Here is a tiny trained network, its code and every weight. The questions are about switching its units off for an input and a target symbol, where a switched-off unit gives its printed mean instead of its output.

import numpy as np


def w(rows, s, z=0):
    codes = np.array(rows[::2]) - 128.0
    scale = np.full(codes.shape[1], s)
    scale[-1] = z or s
    return codes * scale


def f(y):
    return np.maximum(y, 0)


def softmax(a):
    e = np.exp(a - a.max(-1, keepdims=True))
    return e / e.sum(-1, keepdims=True)


def log_softmax(a):
    a = a - a.max(-1, keepdims=True)
    return a - np.log(np.exp(a).sum(-1, keepdims=True))


def net(x, mask):
    ids = ['βγεηλξτω'.index(c) for c in x.split()]
    T = len(ids)
    res = E[ids] + P[:T]
    u = 0
    for l in range(2):
        r = res
        for j in range(2):
            rows = slice(3 * j, 3 * j + 3)
            q, k, v = (r @ M[l][rows].T for M in (Q, K, V))
            z = softmax(np.where(np.tri(T) > 0, q @ k.T / 3**0.5, -1e9)) @ v
            o = O[l][rows]
            res = res + np.where(mask[u + j], z, o[:, -1]) @ o[:, :-1]
        u += 2
        y = f(res @ A[l][:, :-1].T + A[l][:, -1])
        res = res + np.where(mask[u : u + 8], y, B[l][:, -1]) @ B[l][:, :-1]
        u += 8
    return log_softmax(res[-1] @ U[:, :-1].T + U[:, -1])


Q, K, V, O, A, B = {}, {}, {}, {}, {}, {}
E = w([
[197,145,149,213,6],'β',
[147,159,67,85,80],'γ',
[99,145,121,73,134],'ε',
[177,193,76,165,203],'η',
[125,104,133,82,94],'λ',
[122,27,161,190,84],'ξ',
[135,182,195,208,138],'τ',
[172,122,187,125,100],'ω',
],0.022)
P = w([
[89,116,193,91,108],'0',
[214,125,106,98,50],'1',
[63,120,115,153,153],'2',
[142,99,221,63,156],'3',
[253,81,122,99,107],'4',
[61,130,118,160,148],'5',
],0.014)
Q[0] = w([
[8,83,117,174,93],'L0H1',
[119,61,73,81,110],'L0H1',
[119,121,143,182,125],'L0H1',
[126,90,101,182,73],'L0H2',
[206,115,89,114,137],'L0H2',
[69,150,109,150,82],'L0H2',
],0.014)
K[0] = w([
[78,2,64,196,114],'L0H1',
[157,32,138,106,164],'L0H1',
[109,132,116,205,147],'L0H1',
[125,94,88,180,134],'L0H2',
[70,132,121,64,41],'L0H2',
[155,208,75,199,214],'L0H2',
],0.0092)
V[0] = w([
[82,136,201,133,106],'L0H1',
[135,2,73,208,183],'L0H1',
[105,95,107,116,36],'L0H1',
[32,168,106,176,113],'L0H2',
[167,96,51,135,201],'L0H2',
[85,175,140,144,80],'L0H2',
],0.0051)
O[0] = w([
[155,121,157,142,184,143],'L0H1',
[159,197,194,205,126,3],'L0H1',
[155,81,116,155,155,212],'L0H1',
[204,183,159,133,163,39],'L0H2',
[104,160,93,161,68,35],'L0H2',
[152,103,254,107,140,156],'L0H2',
],0.0084,0.0027)
A[0] = w([
[177,202,101,79,177,254],'L0N1',
[73,13,127,182,91,168],'L0N2',
[50,182,112,150,226,92],'L0N3',
[207,156,105,141,143,206],'L0N4',
[178,93,158,110,55,186],'L0N5',
[65,56,2,38,83,74],'L0N6',
[89,151,119,233,245,107],'L0N7',
[23,171,48,93,227,252],'L0N8',
],0.0088,0.0038)
B[0] = w([
[60,134,129,152,73,192],'L0N1',
[220,139,150,200,178,177],'L0N2',
[200,72,1,179,128,150],'L0N3',
[61,228,120,87,62,170],'L0N4',
[119,87,76,170,112,205],'L0N5',
[124,62,126,81,138,246],'L0N6',
[130,172,81,82,74,162],'L0N7',
[37,174,201,199,91,188],'L0N8',
],0.0092,0.013)
Q[1] = w([
[83,128,190,117,102],'L1H1',
[84,41,192,109,118],'L1H1',
[192,148,144,149,193],'L1H1',
[94,159,71,170,145],'L1H2',
[249,176,122,191,181],'L1H2',
[162,112,82,70,146],'L1H2',
],0.013)
K[1] = w([
[80,92,148,93,175],'L1H1',
[139,48,123,104,180],'L1H1',
[170,183,122,190,190],'L1H1',
[132,152,106,196,124],'L1H2',
[178,108,136,183,143],'L1H2',
[138,8,122,91,75],'L1H2',
],0.013)
V[1] = w([
[129,154,124,86,160],'L1H1',
[2,40,156,68,115],'L1H1',
[177,251,27,150,225],'L1H1',
[201,189,176,227,82],'L1H2',
[79,111,60,225,215],'L1H2',
[174,212,128,62,118],'L1H2',
],0.0049)
O[1] = w([
[171,84,144,97,150,98],'L1H1',
[116,140,93,158,254,227],'L1H1',
[68,75,159,85,125,2],'L1H1',
[102,123,83,172,77,106],'L1H2',
[110,51,134,187,94,115],'L1H2',
[174,92,79,164,80,94],'L1H2',
],0.0088,0.009)
A[1] = w([
[111,169,73,89,116,42],'L1N1',
[146,196,255,121,170,21],'L1N2',
[68,113,83,135,132,59],'L1N3',
[135,102,91,100,74,1],'L1N4',
[73,155,233,168,122,82],'L1N5',
[104,117,210,155,175,152],'L1N6',
[164,50,146,134,122,59],'L1N7',
[100,153,137,53,171,146],'L1N8',
],0.013,0.0055)
B[1] = w([
[124,74,146,105,97,222],'L1N1',
[205,157,105,153,44,164],'L1N2',
[192,93,160,154,164,209],'L1N3',
[165,134,197,47,186,182],'L1N4',
[162,186,56,121,245,202],'L1N5',
[130,149,215,74,69,176],'L1N6',
[65,174,138,113,203,180],'L1N7',
[74,90,128,139,82,255],'L1N8',
],0.012,0.011)
U = w([
[212,80,200,152,110,5],'β',
[188,50,211,121,160,67],'γ',
[1,121,137,138,141,130],'ε',
[95,182,119,107,81,166],'η',
[143,173,122,88,211,47],'λ',
[176,37,147,211,111,254],'ξ',
[76,235,10,120,140,216],'τ',
[215,169,85,113,137,27],'ω',
],0.0092,0.0036)

Each question gives the input, a string of symbols that net reads in full, and the target symbol t.
The units are the heads (3 rows each of Q, K, V and O) and the neurons (one row each of A and B). Each row of codes is followed by its name. A weight is (code - 128) times the scale printed after its matrix; where a second scale follows, it is the last column's (O, A, B and U).
mask holds one flag per unit, layer by layer, with each layer's heads first. A switched-off unit (its flag False) gives its mean, the last column of its rows in O or B, instead of its output. The means were averaged over made-up inputs and are rounded, as every weight is.
A unit's drop is (log p(t) with every unit on - log p(t) with that unit switched off) / (log p(t) with every unit on - log p(t) with every unit switched off).
The circuit of an input: a set's keep is (log p(t) with only the set's units on - log p(t) with every unit switched off) / (log p(t) with every unit on - log p(t) with every unit switched off). Starting from the 12 units with the biggest drops (on a tie, the unit counted first), units are removed one at a time, each time the one whose removal leaves the highest keep (on an exact tie, the one counted first), for as long as the keep stays at least 0.8.
units of the circuit, in order: the units of the circuit, biggest drop first
unit that matters most: the unit with the biggest drop
k most important neurons: the k neurons with the biggest drops, biggest first
k most important neurons of layer l: the k neurons of layer l with the biggest drops, biggest first
heads that matter: for each layer, one digit per head in row order, 1 if its drop is at least 0.15 and else 0, layers parted by /
input ω τ γ, target ε: 2 most important neurons of layer 0	[L0N6 L0N2]
input η η η τ, target ω: units of the circuit, in order	[L1N5 L1N2]
input ε γ ε, target λ: units of the circuit, in order	[L1N5 L0N8 L1N3 L1N6]
input γ γ λ, target β: heads that matter	10 / 01
input γ γ β γ η, target η: units of the circuit, in order	[L1H1 L0N4 L1N5]
input λ γ λ ω, target β: 4 most important neurons	[L1N2 L0N6 L1N6 L1N5]
input γ γ γ η γ γ, target ξ: 3 most important neurons of layer 0	[L0N8 L0N4 L0N7]
input γ λ τ η ω τ, target ξ: 4 most important neurons of layer 0	[L0N3 L0N4 L0N7 L0N1]
input γ η γ γ η γ, target ξ: heads that matter	00 / 00
input ξ ξ ξ η η, target η: units of the circuit, in order	[L0N4 L1H1]
input β β γ ε γ τ, target η: unit that matters most	L0N7
input γ ξ ω, target τ: units of the circuit, in order	[L1N5 L0N6 L1N3]
input ω λ τ, target η: units of the circuit, in order	[L0N7 L1H1 L0H2 L0N6]
input ξ γ λ τ, target ω: units of the circuit, in order	[L1N2 L1N5]
input η η λ, target ξ: heads that matter	01 / 01
input τ γ η η λ, target λ: heads that matter	01 / 00
input ε ξ γ γ ε ξ, target τ: 2 most important neurons	[L1N5 L0N2]
input γ λ ξ ξ ξ β, target τ: heads that matter	00 / 00
input γ λ η η ω η, target ξ: 4 most important neurons	[L0N3 L1N3 L0N7 L0N8]
input λ γ ε, target λ: unit that matters most	L1N5
input ξ γ η γ ω, target ω: 2 most important neurons	[L0N6 L1N2]
input η ω η η, target τ: 2 most important neurons	[L0N8 L1N5]
input ξ τ τ, target τ: 3 most important neurons	[L0N2 L0N5 L1N5]
input η ε γ γ ξ β, target τ: units of the circuit, in order	[L1N5 L0N6]
input γ ω γ ω ε, target ε: unit that matters most	L1N8
input η λ λ γ τ ε, target ξ: 3 most important neurons	[L0N3 L1N3 L0N8]
input γ ω λ β ξ λ, target τ: units of the circuit, in order	[L0H1 L0N6 L1N5]
